Each row comes from the steps of one walk. Every step used is in the known rows, and no mark comes twice. Write the walk behind each row, first mark first.
Each row is shifted at random along 6 fixed directions that mean nothing.
Known rows:
Z -> K -> N -> W -> P -> J -> Y: [-214   37 -206  163   56   79 -151  179  233 -134  -57 -125  -76   53
  211 -172  -98  -42    2  142 -101 -308 -316  420 -146   -3  -33 -105
  -59 -193  -28 -118 -155  320 -200 -105  229   23  310 -118  149  191
   76  -72  -15  -60]
W -> K -> P -> Z -> X: [  75   -1 -211   13   29  255  -32   88  200 -137   90  222  -70  170
  186 -153  -14  215  -55  -18   96 -194   77  155  -24    9   73   94
  -44  -64  -79 -180 -181  224 -113 -145  145  217  231  142  165  180
  152   14 -170 -142]
Y -> V -> J -> Z -> K -> W -> P: [-129   50  -61   50  138  137 -351 -128  116 -258  209  145 -182  320
  231 -451  -53  -16  217 -101  117  -60   29  245  244  126  -41 -129
   53  -50  -49 -181 -333  210 -131 -136  398  193  142  132  159  -80
  252  -61 -115  144]
X -> C -> Z -> K -> N: [ 114 -181  -78  -64   36  -92 -118  183  324  -29   95  -59  129  119
 -331  -53 -126 -138 -164  112  178 -112   -2 -321  113 -264  -63  131
  102  -10    9   76  -24  249   60 -106  225  106  142   31  146  471
   56  343 -192 -100]
N -> V -> J -> P -> Z -> X -> C: [-236  149 -288  -46  167   83 -149   92  415  -99   53 -178  -83  196
  147   22 -151  160 -135   90  -65 -268 -348  261 -360  109  -57 -200
  -81 -142   31 -163 -166  273 -154  132  390   45  136   54   57  103
   66 -156  -48 -225]
J -> Y -> V -> N -> W: [ -74 -145   57  226  166 -229 -230  122  225  -26  -11 -165   97  122
  -60 -297  -61 -278   26  106  109  -94 -202  -89  -40 -157 -102  -75
  248 -267  -85   88  -55  319   75  -36  357 -113  178  -93  262  225
  270  134   58   83]
Y -> V -> W -> P: [-117  113 -255  144  172  195   -1  -96   -5  -85   69   28  -85  271
  109  -94 -165  280  -87  -77   50 -266 -115   64  104  -23   80  -51
   24  -17    2   81  122   50 -294   84  158  153  -34 -157   89   97
   55 -113 -268 -186]
J -> Y -> V -> N: [-177  -36   90  133  206  -36 -295  -73  153   52   28 -374   -1  223
 -153  -44   43 -169   35  162   36 -109 -364  -43 -111  -31 -169 -136
  123 -134   85  -78 -105  278   63   43  494 -184  126  -13  149  192
  200   37   12   31]
W -> V -> N -> J -> P -> Z -> K -> X: [ -84 -195 -247  -70  268  141 -237  -74  389   33   84 -194   34   46
   68 -163 -267  -53 -119   70   14  -17 -113  229 -116 -234  -79  186
   38 -237  -81  116 -143  248   -3   75  372   57   66   64  225  381
   47  233 -151 -175]
V -> N -> J -> Y: [ -81 -137  -71  -46  188  137 -322 -341  258  116  -10 -381    2  -13
 -232 -106 -146 -302 -164   13  186  105 -312  -58  -67  -86 -209  166
  122 -186  102  173  210  212  125  -74  451   21  -50   68  187  227
  102  173 -178   68]
J -> P -> Z -> K -> W -> N -> V: [   3 -142  -78 -100  248  186 -443  -73  234   56  301   11   21  205
   91 -383 -189  -72   89   86  231  102   32  159  175  -47   11   97
   13 -215  -95  123 -238  288  -29  -14  430  -13   53  224  255  277
  300  173 -143  126]
C -> W -> P -> J: [  14   31 -208   23  -52  176  -44   56  164 -133  -39   61   48   72
  167 -192   15   59 -152   13   99 -187  -51   77   54   29  -39   34
  135  -69   35  -71  -62  246  -88 -134  127  188  216   71  235  169
  171  -61 -190   12]
P -> Z -> K -> X -> W -> V -> Y: [ -36   24 -119   82   -9  108  -64  289  407  -84  -71 -206  178   93
  -39   63  106   67 -148  420   18 -371 -142  243 -312   -7   22  -14
  -38  -91  -27 -191 -199  328   99   44  200  -14  376   13   91  446
   54    5   15 -176]
Y -> V -> N -> W -> P -> Z -> K -> X -> C: [ -62   75 -172  232  -52 -104   12  195  237 -300   18  -17   71  122
    5  -39 -127  -11  -84  194 -103 -344 -126  148  -70 -179  -84  -74
   63   47   63  -41 -345  174 -157   17   92   68  247 -309   93  288
  -90   77   15 -101]
Z -> P -> J -> Y -> V -> W -> N: [-310  310 -275  137  185  353 -270 -293 -110  -66  172  -78 -360  194
  251 -132 -162  320   82 -114    7 -215 -240  385   98  156   24  -93
 -115   24  166   66  -10   73 -519   23  225   47 -126 -136  152 -236
   41 -271 -261  -18]
J -> P -> Z -> X -> V -> Y: [  27 -161  -44 -154  294  182 -390 -150  410  127  135 -154   54  208
   34 -206   -2  -66 -104   64  302  181  -59   31 -169  -28  -61  153
  125 -241  -36   -5 -164  375  229  122  529  -14   50  322  304  275
  291  171 -124  -31]
Z -> X -> C -> P -> J -> Y -> V -> N -> W -> K: [-120    4 -174  279    5  -97 -100  102  258 -208   46   32 -104   40
  219 -280 -119 -165 -116  110  -46  -76 -217  152  -50 -262 -123    2
  256  -45   56    3 -292  279 -139   -5  184   24   71 -343  235   60
   32   39   14   24]
P -> Z -> X -> N -> W: [ 194 -140 -229   26   15  -52  -55  135  229 -120   46   73  114    9
 -138 -206 -165  -37 -208   81  176  -68   25 -203   16 -230   -8  255
   94 -227  -69  301   88  204  -30  -77   32  124   56  -23  303  342
  111  282 -117    1]
Z -> P -> J -> V -> W: [  89  133  -88   45 -164  171 -180 -203   71 -153  -99 -192  169   91
   88   17  -28  -92 -167  130  187  -90 -157  126  213  -79  -78    1
  230   82  171  -19   26  137  108  -21   44  161  168  -36  226  312
   65  -86 -128   44]
J -> Y -> V -> W -> N: [ -82  -75  -55  129  187    5 -211   77  143   62   62 -142   54  138
  -87 -156  -70  -66  -41   98  142  -95 -123 -113   37 -148   15   20
  144 -149  -40  114   56  249  -57   14  320  -78   47  -20  209  211
  214   73 -139  -13]
K -> N -> W -> P -> Z: [-123  -17  -79   87  119  -88 -208 -125  216 -180   26  -42  101   89
   58 -307  -79  -79  141  -19  -75  -60 -265  242 -196   28 -224  -89
   44 -160  -40  126 -357  276  -67   22  314  -51  297  -94  211  295
   77  133  111   82]
K -> N -> W -> P -> J: [-151  210 -241  212 -140   79  106  120  110 -221 -229 -207  108  -91
   83  154  -90   -2 -202  271 -179 -521 -317  266  -92    6  -46 -130
    2  -18  178  -98  -22  106 -183 -137  -41  109  337 -228   21  339
  -45 -177  -94  -88]
Z -> K -> X -> V -> W -> P: [ 114 -171 -176   58   82  173  -80   39  286 -120   64  -19  107  227
   56 -136 -126  -13 -232  191  112 -128   22   98  -10 -140   45  152
  129 -106  -81   78  -44  188   86   93  216  211   60  -74  176  431
   18   75 -171  -83]
Z -> K -> N -> J -> Y -> V: [-260  -87 -197  147  308   38 -182  160  223   32   62 -231 -213  190
    7 -132 -203   39  -21   84  -64 -273 -275  153  -34 -137  -10  -71
  -66 -228 -118   20   57  273 -236   -7  371  -28   40 -132  139  184
   63   68 -116 -234]
Y -> V -> Z -> K: [ -56  -48 -342   36  172  202    2 -187   32  -10   61 -204  -56  210
 -268  142 -221  164 -239   79   93 -163 -220 -118  232 -348    5  120
 -119  -32   -6  253  328   53 -189  203   97   64 -160 -242   21  420
 -204  233 -289 -376]
P -> Z -> K -> W -> N -> J -> Y: [ -86   53 -242   88    1  237 -119  114  191  -45  -17  -63    1 -146
  -59  -89 -115 -113 -181  162  141 -136 -109  140  174 -176    6  184
  -60  -59   49   12  104  218 -190 -245   41   94  158  -37  140  245
   28   95 -218  -80]
J -> P -> Z -> X -> C -> W: [ -77   68 -236  -57   57  186 -203 -277  271 -203  201  -70   11  212
 -170  -91  -32   31 -227   42   51  140 -393  107  -33  -68 -217   24
   21   34   92  162 -184  251 -104  216  332   -8   -7 -156  231  275
 -163   88  -15  -27]
P -> Z -> K -> W -> N: [ -79   58 -315  123   58  216  -66  -62   57 -133   66  -45  -13   34
 -107  -33 -146   96 -146  125  -50 -140 -262  145  174 -279  -47  164
 -136  -37   16  271   57  119 -317   26  -23   25   10 -323  110  374
 -229  171  -89 -124]
K -> P -> J -> Z -> X -> C: [ -20  -25 -143 -125  160  175 -456 -291  393 -199  254   52 -151  239
  119 -413  -66  -28   -4 -342  128  149 -106  242  -61   69 -234   86
   55 -140  -84  106 -346  300   -3   14  453  221  -13  121  355   -8
   21  108  -69   60]
K -> P -> Z -> X: [   4  240 -288  233   61  241   39 -337  -75 -302  123  305 -253  128
  340 -272 -106  298 -103 -291  -10  -17   -1  178  224  -82  -64  184
   18   46   23  130  -51  -41 -380  -83 -149  347  -55 -290  289  -39
 -204  -67 -195 -114]
N -> V -> Z -> X: [  85  -83 -113   55  163  -59 -191 -360   92 -106  176   73 -127  208
   58 -360 -136   -4   -7 -127  142   99   -2  -82   28  -75 -146  116
   93 -138 -111  224  -44  104  -53   88  196  189 -115  -46  327   92
   44  140 -120   62]
X -> N -> V -> W -> K -> P -> J -> Z: [-134  153 -186  273   41  136  -80  111  154 -246   32   46    5   53
  347 -247 -246  -75  -63   41  -27 -119 -154  350   66  -77   18  -20
   95 -100   20   30  -57  105 -256 -176   50  179  173 -264   46  103
   23  -84  -83  -21]
P -> J -> Z -> K -> W -> N -> V -> Y: [ -56   14  -88  171   23  -33 -180  365  296  -42  -82  -66   93  -58
  175 -189  -76 -185  -65  235   87 -279  -18  187   38 -191   66   13
   84 -204  -85 -136  -65  302  -84 -223   49   84  339   25  188  253
  205   45  -53   -4]
J -> V -> N -> W -> P: [-271  184 -323  328  159   58   80 -113  -36 -149  -26 -129  -75   67
  134    3 -311  106 -148   28 -216 -236 -449  268  -15 -206  -26  -61
  -13  -78   64  215  184   17 -460  136  -17   26  -48 -515   55  205
 -171  -86 -122 -204]
P -> Z -> X -> C -> W: [ 165 -126 -177 -130  -52   -7 -153   63  392 -118  107  -19  197  147
 -334 -114   54  -47 -256   92  199    1 -129 -203  -72 -163 -156  130
  101  -52  -49  176 -122  359   63   76  253   54  129   31  306  393
   19  281  -28  -27]
W -> K -> X -> C: [ 188 -173  -76   31  -23  117  -74   58  345 -170  102   12   41  106
 -118 -123    0 -130 -228   77  137  -66   41  -77   19 -142  -75  179
  147  -31  -58  -35  -39  181  180  -87  228  241   73  -11  157  345
    6  158 -137   -2]
N -> W -> K -> X -> C -> P -> J: [   4  -43 -188  198 -124   41   26   22  382 -365  -34   50   54  -39
  197 -241  -92 -175 -233  126  -83 -117 -190  283 -113 -133 -192   31
  253  -30    6   -3 -259  226   96   -3  101  186  215 -308  179  329
 -123   34   42   44]
N -> V -> Z -> K -> P -> J: [  16  -85 -193   58   72   36 -108   66  313  -81  -70  -22   91   98
  262 -207 -177  -33 -109    6  100 -169  -21  172   11 -199  -34   64
   96 -210 -126   42  -68  257   46  -29  114  178  222  -25  190  355
   52  115 -101 -196]
V -> N -> J -> P -> Z -> K -> X: [-142   -9 -188  216  135  -34   -9  113  294 -251 -120   34  -72   24
  303 -264 -219  -40  -55    3 -168 -143 -193  268 -137 -159 -126   14
  137 -172  -34 -116 -225  219 -102 -123  125  142  291 -173  218  220
  -53   16   78 -102]
X -> V -> Z -> K -> W -> P -> J -> Y: [ -82 -145 -179   21   57  103 -150  405  546  -10 -202 -201  308  -46
   36  -54   28 -252 -274  273  160 -176 -162  248 -147 -296  -16   95
   79 -245 -101  -98 -104  498  176   16  205  -21  383   32  133  553
  117  167  -47 -299]
J -> Y -> V -> Z -> K -> X: [-172   29 -148  269  152   69  -22  -95  119 -208   27 -135 -152  178
  -21  -60  -42   35  -98   94  -70 -143 -262  177   -8 -200 -109  -28
  -14  -42  -67  -36  -34  151 -142  137  137   28   84 -323  136  236
 -204   56  -34 -240]
K -> P -> Z -> X -> V: [   3  -27 -163  144  107   44  -95  -24  294 -167   22   -3   96  143
  184 -142  -16   10 -184   51  -15  -14 -135  159  -88 -201 -145  119
  126 -136  -49  119 -258  259   42  136  125   65  118 -194  274  395
  -85  127   18 -180]
W -> K -> X -> C -> P -> J -> Y -> V -> Z: [-153   34 -160  156   23  141  -15  -44  357 -197  -37 -148   18  -36
   57  -24   -6 -140 -252  109   -2  -37 -205  215 -104 -245 -197   39
  192   73   85 -134 -233  242   48   88  185   45  168 -227   90  283
 -137   90  -97 -230]
C -> W -> N -> V -> J -> Z -> P: [ -64  -72 -263  151  -34 -252   43  215  329 -141 -208 -105  333 -161
   55   32 -190 -222 -315  259  -61 -121 -142   21   27 -492  -56   42
  256 -168   14  134   68  261    8   48  -60  -15  279 -206  177  664
  -37  175  -30 -176]

Which walk is each row?
[ -64  100 -335   25  -17  249  -76  -18  137 -171    6 -192  -31   50
 -136   72 -165   88 -186  250  -47 -212 -250  195  -72  -78  -14   87
 -108   -1   51  167  -12  134 -271   -7   79   90  -22 -199   46  261
 -131   42 -140 -116]
P -> J -> V -> Z -> X -> W -> K -> N
[  35   24 -184  -80  -95  197 -132 -203  395 -183   60 -247  321  -67
 -174   57    1 -217 -411  251  145   90 -127   45   69 -207 -178  164
  228   84  165  106 -114  162  164   74  227  111  108  -45  156  473
 -106  127 -183  -39]
K -> X -> C -> W -> V -> J -> P -> Z
[  68 -123  -75  -84   74  203 -177 -145  287  -89  246    1  -32  165
 -181 -209 -192  -83  -89  112  160 -127   -8    2  -98  147  -23   46
  100  -14   94    7 -130  153   11 -109  464  171   44  141   77  151
  222   40 -238  205]
V -> N -> W -> K -> X -> C -> P
[ -18 -186 -271  193  112  -30    4  326  345 -128  -39  -23   33   40
   99 -181 -288  -46 -233  242  -76 -292  -45   87 -116 -226   51  135
  112 -224 -136  183   32  218  -86  -11  112  164   54 -232  183  373
  -37   77  -87  -95]
Z -> K -> X -> V -> W -> N -> J
[-166  203 -243  413 -155   63   88  -86  203 -547 -113  152  -63  -39
  303 -168  -99 -145 -212  115 -225  -45 -301  445   36 -124 -184    0
  124   69   97  -73 -231  110  -74  -98  -82  216  188 -527   92  275
 -340 -130  102  -27]
N -> J -> Z -> X -> W -> K -> P
[-256  -32 -273  264  119  -69   45   88  324 -241  -64  -50   35    7
  126 -106 -308 -130 -222  273 -216  -97 -387  273 -201 -247  -90  -33
  146  -75    5  120 -158  210 -161  105  168   10  124 -454   74  417
 -169   58   38 -151]
C -> Z -> X -> V -> W -> K -> N -> J -> P
[  31  -56 -274  118   17   60  -57  100  240 -179   38  110  121   -5
  209 -243 -233 -121 -175   18  162 -116  124  122  330 -299  115  145
  110 -159 -119   72  110  137  -64 -156    8  301  158  -51  152  328
   75  101 -284 -168]
N -> W -> V -> J -> Z -> K -> P
[-217   28 -271   99  238  126 -119  310  229   34    4  -93  -81   59
  178 -177 -179  148  -39  -14   37 -426  -73  251  -99   10  129  -75
  -37 -280 -127   -5   14  280 -336 -110  250   52  170   50  169   69
  288  -52 -257 -230]
K -> N -> W -> P -> J -> Y -> V
[-161   99 -397   59  -74   40  112  171  396 -246  -76  -51   84  -28
 -145  139 -115  -17 -437  134  -84 -251 -321  135 -145 -179  -91  -29
  -10   31   77  -72   19  252 -190   61   72  143  190 -192   86  381
 -182    0 -150 -296]
N -> J -> Z -> X -> C -> W -> P
[  43  -82 -196    1   -8   19 -149  -62  454 -237  -86 -129  273  -58
   27  -76  -61 -175 -278  136   70  -17   10  197  -41 -232 -109  162
  225 -133  -13  110 -107  218  273   77  133  155  173  -13  219  563
  -52  134  -79 -113]
K -> X -> W -> V -> J -> Z -> P
[-308  197 -175  149   38    2  -57  125  208 -169 -141 -126   55  -35
   63   62 -142   29  -42  188 -146 -418 -301  377 -156    1  -35 -223
  -53  -19   99 -133 -118  239 -211    1   98  -53  329  -93   46  291
   51 -179  -23 -149]
K -> W -> N -> J -> V -> Z -> P
[-169  194 -278  214 -119    3    4   29  262 -327  -54 -115   27 -152
 -201  118 -124 -177 -364  199 -163 -228 -352  145   13 -234 -170   36
   -8   88  162   74  -14  104 -208  -42  -54  126   72 -393   87  318
 -324   -6  -50  -78]
K -> W -> N -> J -> Z -> X -> C
[-147  107 -327   71   46  115  -30 -110  149  -82   30 -120   54  -34
    6    0 -172   23 -262  196  -43 -101 -253  123    4 -184  -67   82
   51  -11  148  109  -50  136 -282   32  109   42   55 -156  195  245
  -36    4 -184 -115]
C -> W -> V -> N -> J -> P -> Z -> X
[ -32  -38  -12   49  178  132 -399 -353  134  -32  215  154 -110   34
  293 -609 -176 -165  141 -104  234  320   92  174  253 -120 -125  213
  254  -32   16  129 -269  235  -67 -138  269  102   16   69  384   19
  236  169 -155  271]
C -> P -> Z -> K -> W -> N -> J -> V -> Y
[-257  128 -202  395   94   17  -52  -53  244 -294 -169 -171  -27  -32
  293 -171  -72  -67 -184   59 -251 -115 -347  409 -221 -212 -233   51
  240 -125   59  154 -254  185 -114   92   78    0   63 -539  230  197
 -248  -41  114  -86]
K -> X -> W -> P -> J -> Y -> V -> N
